Below are the code and all the weights of a small trained network. Each question names an input and a class and asks about switching units off, where a switched-off unit gives its printed mean instead of its output.

import numpy as np


def w(rows, s, z=0):
    codes = np.array(rows[::2]) - 128.0
    scale = np.full(codes.shape[1], s)
    scale[-1] = z or s
    return codes * scale


def norm(h):
    return h / np.sqrt((h * h).mean(-1, keepdims=True) + 1e-5)


def f(y):
    return np.maximum(y, 0)


def log_softmax(a):
    a = a - a.max(-1, keepdims=True)
    return a - np.log(np.exp(a).sum(-1, keepdims=True))


def net(x, mask):
    res = np.array(x, float).reshape(1, 5) / 4 @ E
    u = 0
    for l in range(4):
        y = f(norm(res) @ A[l][:, :-1].T + A[l][:, -1])
        res = res + np.where(mask[u : u + 9], y, B[l][:, -1]) @ B[l][:, :-1]
        u += 9
    return log_softmax(norm(res)[-1] @ U[:, :-1].T + U[:, -1])


A, B = {}, {}
E = w([
[50,185,76,57,80,112],'x0',
[177,1,128,79,97,113],'x1',
[226,155,130,153,22,54],'x2',
[181,120,25,134,56,214],'x3',
[112,207,238,55,81,207],'x4',
],0.003)
A[0] = w([
[229,141,24,159,102,90,1],'L0N1',
[37,156,48,230,155,133,73],'L0N2',
[60,144,81,149,175,98,81],'L0N3',
[202,255,166,70,146,148,115],'L0N4',
[161,142,38,178,120,108,52],'L0N5',
[130,10,136,180,77,142,96],'L0N6',
[164,149,104,117,78,126,137],'L0N7',
[188,177,191,169,118,93,111],'L0N8',
[144,108,171,142,185,53,77],'L0N9',
],0.0049,0.0031)
B[0] = w([
[197,227,96,134,157,113,211],'L0N1',
[77,154,69,176,180,51,225],'L0N2',
[3,63,137,122,204,118,187],'L0N3',
[101,104,135,242,94,174,251],'L0N4',
[199,189,51,160,144,63,194],'L0N5',
[245,137,191,73,219,187,209],'L0N6',
[117,127,108,137,59,103,210],'L0N7',
[166,89,154,193,180,121,221],'L0N8',
[75,130,155,108,59,69,192],'L0N9',
],0.0037,0.0025)
A[1] = w([
[194,106,177,113,88,110,98],'L1N1',
[29,157,165,102,87,149,87],'L1N2',
[105,110,186,55,143,16,101],'L1N3',
[119,181,96,108,1,147,2],'L1N4',
[160,95,134,189,188,95,108],'L1N5',
[90,146,116,205,61,196,136],'L1N6',
[201,64,121,92,127,227,10],'L1N7',
[95,223,121,111,79,87,105],'L1N8',
[94,96,133,144,82,143,66],'L1N9',
],0.0042,0.0023)
B[1] = w([
[21,70,136,158,207,147,218],'L1N1',
[203,158,66,74,105,152,225],'L1N2',
[91,2,139,119,111,51,239],'L1N3',
[138,69,129,100,23,173,213],'L1N4',
[71,110,132,104,48,104,246],'L1N5',
[52,73,188,55,74,87,249],'L1N6',
[211,69,178,123,172,137,199],'L1N7',
[113,17,78,148,108,182,236],'L1N8',
[157,117,76,112,115,142,136],'L1N9',
],0.0042,0.0018)
A[2] = w([
[49,121,121,78,178,251,46],'L2N1',
[80,193,123,95,135,191,29],'L2N2',
[164,138,32,41,108,140,101],'L2N3',
[250,214,15,167,103,73,3],'L2N4',
[227,157,2,149,137,66,59],'L2N5',
[179,89,175,78,37,178,119],'L2N6',
[70,197,92,175,75,164,57],'L2N7',
[58,138,111,139,63,68,137],'L2N8',
[187,203,218,178,92,111,77],'L2N9',
],0.005,0.0018)
B[2] = w([
[162,206,181,134,104,46,218],'L2N1',
[183,164,169,115,98,116,168],'L2N2',
[97,122,181,205,104,131,199],'L2N3',
[207,97,144,210,69,65,235],'L2N4',
[172,229,144,183,58,51,243],'L2N5',
[125,159,43,138,141,138,255],'L2N6',
[152,69,129,73,123,149,198],'L2N7',
[178,125,117,96,165,224,233],'L2N8',
[1,73,110,177,133,197,191],'L2N9',
],0.0058,0.0029)
A[3] = w([
[44,135,120,193,138,148,74],'L3N1',
[120,165,136,173,117,165,147],'L3N2',
[38,170,104,117,121,146,78],'L3N3',
[86,132,90,87,156,88,99],'L3N4',
[101,172,65,147,218,91,4],'L3N5',
[113,134,149,105,226,136,137],'L3N6',
[64,168,33,158,209,108,34],'L3N7',
[254,66,124,134,164,154,49],'L3N8',
[131,224,141,101,154,147,54],'L3N9',
],0.0067,0.0026)
B[3] = w([
[68,123,160,202,175,202,231],'L3N1',
[79,130,185,123,141,116,239],'L3N2',
[174,108,125,180,154,127,210],'L3N3',
[42,146,44,69,97,128,195],'L3N4',
[89,157,15,149,239,164,200],'L3N5',
[196,140,17,101,57,136,228],'L3N6',
[121,196,13,175,217,142,227],'L3N7',
[187,181,159,91,208,191,254],'L3N8',
[140,224,150,87,179,3,190],'L3N9',
],0.005,0.0022)
U = w([
[107,229,180,75,128,93,199],'0',
[217,105,136,101,188,201,154],'1',
[47,77,79,46,103,100,7],'2',
[201,146,101,220,66,67,186],'3',
[59,152,23,163,206,114,214],'4',
[37,112,192,213,128,198,143],'5',
[119,23,186,123,154,44,37],'6',
[107,139,84,98,2,218,73],'7',
],0.013,0.0018)

Each question gives the input, the list of numbers given to net, and the class t.
The units are the neurons (one row each of A and B). Each row of codes is followed by its name. A weight is (code - 128) times the scale printed after its matrix; where a second scale follows, it is the last column's (A, B and U).
mask holds one flag per neuron, layer by layer. A switched-off neuron (its flag False) gives its mean, the last column of its row in B, instead of its output. The means were averaged over made-up inputs and are rounded, as every weight is.
A unit's drop is (log p(t) with every unit on - log p(t) with that unit switched off) / (log p(t) with every unit on - log p(t) with every unit switched off).
The circuit of an input: a set's keep is (log p(t) with only the set's units on - log p(t) with every unit switched off) / (log p(t) with every unit on - log p(t) with every unit switched off). Starting from the 12 units with the biggest drops (on a tie, the unit counted first), units are removed one at a time, each time the one whose removal leaves the highest keep (on an exact tie, the one counted first), for as long as the keep stays at least 0.8.
circuit, biggest first: the units of the circuit, biggest drop first
most important unit: the unit with the biggest drop
top k neurons: the k neurons with the biggest drops, biggest first
top k neurons in layer l: the k neurons of layer l with the biggest drops, biggest first
drop of u: that unit's drop, to one decimal
input [-1,-5,-8,-4,3], class 0: circuit, biggest first -> [L2N1, L3N9]
input [5,-5,4,-6,1], class 5: most important unit -> L0N4
input [-4,-7,6,6,6], class 5: circuit, biggest first -> [L2N9, L3N2]
input [-3,4,-3,1,-5], class 1: circuit, biggest first -> [L0N6, L3N8]
input [1,7,-2,-5,6], class 2: top 2 neurons -> [L2N4, L1N3]
input [-6,-1,-5,7,6], class 0: circuit, biggest first -> [L2N1, L3N9, L2N4]
input [1,-7,1,-4,6], class 5: circuit, biggest first -> [L2N9, L0N4]
input [-2,-5,4,-6,-7], class 4: circuit, biggest first -> [L0N3, L2N4, L3N5]
input [-2,5,7,-6,6], class 5: circuit, biggest first -> [L2N9, L2N4]
input [2,8,-4,7,-8], class 3: top 2 neurons -> [L2N5, L0N5]
input [5,3,0,-3,7], class 7: top 4 neurons -> [L0N6, L1N4, L1N8, L2N5]
input [-4,8,3,5,-3], class 1: top 2 neurons -> [L0N6, L3N8]
input [4,-4,6,-4,4], class 5: circuit, biggest first -> [L2N9, L0N4]
input [-3,5,3,7,3], class 1: most important unit -> L3N8
input [6,3,-7,1,0], class 0: top 3 neurons in layer 2 -> [L2N1, L2N2, L2N6]
input [0,1,3,-7,-8], class 6: top 3 neurons -> [L1N3, L2N6, L0N9]
input [4,0,3,-4,5], class 7: top 3 neurons -> [L1N2, L0N6, L1N8]
input [-8,8,-4,-4,-7], class 1: top 3 neurons -> [L0N6, L3N8, L1N6]
input [-4,6,6,7,5], class 1: circuit, biggest first -> [L3N8, L0N6]
input [-5,2,-7,-5,1], class 6: most important unit -> L2N6
input [4,3,3,-5,6], class 7: top 3 neurons -> [L0N4, L1N2, L2N6]
input [8,-7,2,0,6], class 7: top 2 neurons in layer 2 -> [L2N7, L2N5]
input [-7,1,1,-5,-6], class 6: top 2 neurons -> [L0N9, L1N5]
input [1,4,-7,-5,-3], class 2: top 2 neurons in layer 1 -> [L1N3, L1N1]
input [-2,0,-1,-6,1], class 6: top 2 neurons -> [L1N3, L2N6]
input [5,1,-7,3,7], class 0: drop of L2N1 -> 0.4
input [-7,6,2,6,2], class 1: drop of L0N9 -> 0.0
